Below is a small trained network, with its code and all its weights. Each question gives an input and a target symbol and asks what happens when units are switched off, that is, made to give their printed mean instead of their output.

import numpy as np


def w(rows, s, z=0):
    codes = np.array(rows[::2]) - 128.0
    scale = np.full(codes.shape[1], s)
    scale[-1] = z or s
    return codes * scale


def f(y):
    return np.maximum(y, 0)


def softmax(a):
    e = np.exp(a - a.max(-1, keepdims=True))
    return e / e.sum(-1, keepdims=True)


def log_softmax(a):
    a = a - a.max(-1, keepdims=True)
    return a - np.log(np.exp(a).sum(-1, keepdims=True))


def net(x, mask):
    ids = ['ΘΩαδζλμπφ'.index(c) for c in x.split()]
    T = len(ids)
    res = E[ids] + P[:T]
    q, k, v = (res @ M[0].T for M in (Q, K, V))
    z = softmax(np.where(np.tri(T) > 0, q @ k.T / 3**0.5, -1e9)) @ v
    res = res + np.where(mask[0], z, O[0][:, -1]) @ O[0][:, :-1]
    y = f(res @ A[0][:, :-1].T + A[0][:, -1])
    res = res + np.where(mask[1:13], y, B[0][:, -1]) @ B[0][:, :-1]
    return log_softmax(res[-1] @ U[:, :-1].T + U[:, -1])


Q, K, V, O, A, B = {}, {}, {}, {}, {}, {}
E = w([
[135,108,149,146],'Θ',
[110,242,8,212],'Ω',
[133,63,230,179],'α',
[119,141,170,167],'δ',
[153,42,159,138],'ζ',
[170,101,126,118],'λ',
[142,118,157,147],'μ',
[246,95,116,78],'π',
[188,19,147,112],'φ',
],0.014)
P = w([
[14,79,15,41],'0',
[153,117,75,157],'1',
[190,108,82,147],'2',
[225,115,68,112],'3',
[201,103,136,154],'4',
[198,95,174,176],'5',
[217,110,158,157],'6',
[218,112,174,170],'7',
[223,124,179,174],'8',
[231,117,178,166],'9',
[232,129,194,182],'10',
[254,121,167,167],'11',
[244,129,199,185],'12',
[251,124,192,173],'13',
],0.0079)
Q[0] = w([
[209,129,103,247],'head 1',
[205,126,138,149],'head 1',
[33,157,116,84],'head 1',
],0.011)
K[0] = w([
[3,82,112,39],'head 1',
[48,108,92,62],'head 1',
[253,184,186,193],'head 1',
],0.0076)
V[0] = w([
[214,76,38,41],'head 1',
[91,217,46,141],'head 1',
[58,37,255,252],'head 1',
],0.0083)
O[0] = w([
[88,65,131,227,255],'head 1',
[198,185,108,126,123],'head 1',
[83,89,152,1,58],'head 1',
],0.011,0.0089)
A[0] = w([
[77,85,152,133,197],'neuron 1',
[34,254,84,149,198],'neuron 2',
[177,177,155,144,182],'neuron 3',
[130,164,247,142,221],'neuron 4',
[91,122,145,25,121],'neuron 5',
[80,186,41,117,254],'neuron 6',
[122,121,180,79,110],'neuron 7',
[198,109,94,161,73],'neuron 8',
[69,86,115,131,244],'neuron 9',
[98,71,122,108,229],'neuron 10',
[121,154,172,66,244],'neuron 11',
[137,58,149,183,179],'neuron 12',
],0.0089,0.0038)
B[0] = w([
[159,182,24,103,171],'neuron 1',
[176,114,177,59,148],'neuron 2',
[146,21,149,139,173],'neuron 3',
[153,100,83,64,166],'neuron 4',
[212,222,89,177,156],'neuron 5',
[189,40,192,102,143],'neuron 6',
[126,119,197,175,145],'neuron 7',
[28,93,181,190,209],'neuron 8',
[204,218,106,124,169],'neuron 9',
[220,184,92,166,164],'neuron 10',
[177,177,255,196,147],'neuron 11',
[148,185,99,155,250],'neuron 12',
],0.0057,0.018)
U = w([
[81,110,134,139,42],'Θ',
[170,243,129,81,38],'Ω',
[122,57,116,94,143],'α',
[177,215,18,141,252],'δ',
[186,122,173,150,143],'ζ',
[106,61,218,77,167],'λ',
[2,130,102,185,43],'μ',
[134,145,32,97,85],'π',
[103,81,125,100,138],'φ',
],0.0074,0.0039)

Each question gives the input, a string of symbols that net reads in full, and the target symbol t.
The units are the heads (3 rows each of Q, K, V and O) and the neurons (one row each of A and B). Each row of codes is followed by its name. A weight is (code - 128) times the scale printed after its matrix; where a second scale follows, it is the last column's (O, A, B and U).
mask holds one flag per unit, heads first, then neurons. A switched-off unit (its flag False) gives its mean, the last column of its rows in O or B, instead of its output. The means were averaged over made-up inputs and are rounded, as every weight is.
A unit's drop is (log p(t) with every unit on - log p(t) with that unit switched off) / (log p(t) with every unit on - log p(t) with every unit switched off).
The circuit of an input: a set's keep is (log p(t) with only the set's units on - log p(t) with every unit switched off) / (log p(t) with every unit on - log p(t) with every unit switched off). Starting from the 12 units with the biggest drops (on a tie, the unit counted first), units are removed one at a time, each time the one whose removal leaves the highest keep (on an exact tie, the one counted first), for as long as the keep stays at least 0.8.
units of the circuit, in order: the units of the circuit, biggest drop first
k most important neurons: the k neurons with the biggest drops, biggest first
drop of u: that unit's drop, to one decimal
input α π Ω π π π φ α ζ π δ μ Ω μ, target Ω: units of the circuit, in order : head 1; neuron 5; neuron 8
input π π π π π Ω φ ζ π Ω α, target μ: units of the circuit, in order : head 1; neuron 8
input α λ π, target Ω: units of the circuit, in order : head 1; neuron 5; neuron 11
input π Ω ζ, target μ: units of the circuit, in order : head 1; neuron 8
input π π π π α Ω Θ, target μ: 3 most important neurons : neuron 8; neuron 10; neuron 5
input α δ Θ φ δ Ω μ ζ δ π, target Ω: units of the circuit, in order : head 1; neuron 5
input α π Ω λ, target Ω: units of the circuit, in order : head 1; neuron 5; neuron 11
input α π π Ω π α π α α π λ Ω, target Ω: units of the circuit, in order : head 1; neuron 11
input π α μ δ, target μ: 2 most important neurons : neuron 10; neuron 5
input φ Θ φ Ω λ δ π π Θ α π α φ, target δ: 2 most important neurons : neuron 1; neuron 12
input α π φ δ μ, target Ω: drop of head 1 : 1.1
input δ π π μ π π Ω Ω π λ α π δ α, target λ: drop of neuron 5 : 0.2
input Ω α λ π, target ζ: drop of neuron 8 : 0.6
input φ δ π π α α Ω μ π φ φ α, target δ: drop of head 1 : 0.6
input Ω μ π α π Ω, target ζ: 3 most important neurons : neuron 6; neuron 3; neuron 2
input φ ζ δ Θ Ω α π π ζ, target δ: most important neuron : neuron 1
